Here is a tiny trained network, its code and every weight. The questions are about switching its units off for an input and a class, where a switched-off unit gives its printed mean instead of its output.

import numpy as np


def w(rows, s, z=0):
    codes = np.array(rows[::2]) - 128.0
    scale = np.full(codes.shape[1], s)
    scale[-1] = z or s
    return codes * scale


def f(y):
    return y / 2 * (1 + np.tanh(0.7978845608 * (y + 0.044715 * y**3)))


def log_softmax(a):
    a = a - a.max(-1, keepdims=True)
    return a - np.log(np.exp(a).sum(-1, keepdims=True))


def net(x, mask):
    res = np.array(x, float).reshape(1, 3) / 4 @ E
    y = f(res @ A[0][:, :-1].T + A[0][:, -1])
    res = res + np.where(mask, y, B[0][:, -1]) @ B[0][:, :-1]
    return log_softmax(res[-1] @ U[:, :-1].T + U[:, -1])


A, B = {}, {}
E = w([
[161,30,203,28],'x0',
[87,78,77,33],'x1',
[254,198,37,135],'x2',
],0.0063)
A[0] = w([
[65,151,115,129,249],'n1',
[136,147,117,190,225],'n2',
[117,146,117,138,15],'n3',
[198,225,162,93,225],'n4',
[146,191,47,186,249],'n5',
[106,101,121,130,54],'n6',
[93,97,78,136,227],'n7',
[124,161,188,149,7],'n8',
[106,113,189,136,167],'n9',
[133,126,80,248,240],'n10',
[86,150,74,108,142],'n11',
[101,170,121,121,248],'n12',
[97,131,99,135,249],'n13',
[107,52,153,62,150],'n14',
[182,138,202,88,246],'n15',
[113,66,78,66,245],'n16',
[83,123,147,129,46],'n17',
[162,67,196,161,118],'n18',
[156,101,144,138,30],'n19',
[178,146,168,124,152],'n20',
[108,82,79,129,248],'n21',
[116,185,117,105,131],'n22',
[74,161,158,117,248],'n23',
],0.014,0.0019)
B[0] = w([
[49,204,107,128,175],'n1',
[103,56,181,91,184],'n2',
[98,118,79,144,125],'n3',
[40,153,171,55,207],'n4',
[74,129,203,105,255],'n5',
[192,164,118,118,132],'n6',
[122,169,130,128,161],'n7',
[21,127,77,116,142],'n8',
[106,170,114,61,180],'n9',
[80,33,196,141,225],'n10',
[103,242,76,136,160],'n11',
[70,204,158,179,157],'n12',
[53,215,98,133,158],'n13',
[221,142,95,83,233],'n14',
[104,162,186,66,196],'n15',
[168,113,81,38,212],'n16',
[147,146,155,102,150],'n17',
[155,190,160,104,180],'n18',
[193,99,168,114,128],'n19',
[94,190,206,77,156],'n20',
[172,253,31,100,163],'n21',
[95,152,106,157,143],'n22',
[110,183,158,86,173],'n23',
],0.0054,0.0078)
U = w([
[117,108,198,140,249],'0',
[226,7,59,2,75],'1',
[159,229,122,105,248],'2',
[254,134,37,206,7],'3',
[212,52,115,253,7],'4',
[184,162,213,67,191],'5',
],0.007,0.0019)

Each question gives the input, the list of numbers given to net, and the class t.
The units are the neurons (one row each of A and B). Each row of codes is followed by its name. A weight is (code - 128) times the scale printed after its matrix; where a second scale follows, it is the last column's (A, B and U).
mask holds one flag per neuron, in row order. A switched-off neuron (its flag False) gives its mean, the last column of its row in B, instead of its output. The means were averaged over made-up inputs and are rounded, as every weight is.
A unit's drop is (log p(t) with every unit on - log p(t) with that unit switched off) / (log p(t) with every unit on - log p(t) with every unit switched off).
The circuit of an input: a set's keep is (log p(t) with only the set's units on - log p(t) with every unit switched off) / (log p(t) with every unit on - log p(t) with every unit switched off). Starting from the 12 units with the biggest drops (on a tie, the unit counted first), units are removed one at a time, each time the one whose removal leaves the highest keep (on an exact tie, the one counted first), for as long as the keep stays at least 0.8.
circuit, biggest first: the units of the circuit, biggest drop first
k most important neurons: the k neurons with the biggest drops, biggest first
drop of u: that unit's drop, to one decimal
input [8,1,-5], class 1: circuit, biggest first : (n14 n16)
input [2,5,-3], class 1: circuit, biggest first : (n16 n14)
input [0,8,-7], class 2: circuit, biggest first : (n21 n10)
input [0,5,-7], class 2: most important neuron : (n1)
input [-5,-1,6], class 0: 2 most important neurons : (n10 n5)
input [7,1,-6], class 1: circuit, biggest first : (n14 n16)
input [3,3,-6], class 1: 2 most important neurons : (n14 n16)
input [2,6,-7], class 1: 2 most important neurons : (n16 n14)
input [-8,8,-7], class 2: drop of n18 : 0.0
input [-2,1,-7], class 2: drop of n10 : 0.2
input [-2,8,-4], class 2: drop of n2 : 0.1
input [-3,-6,8], class 0: drop of n10 : 0.2
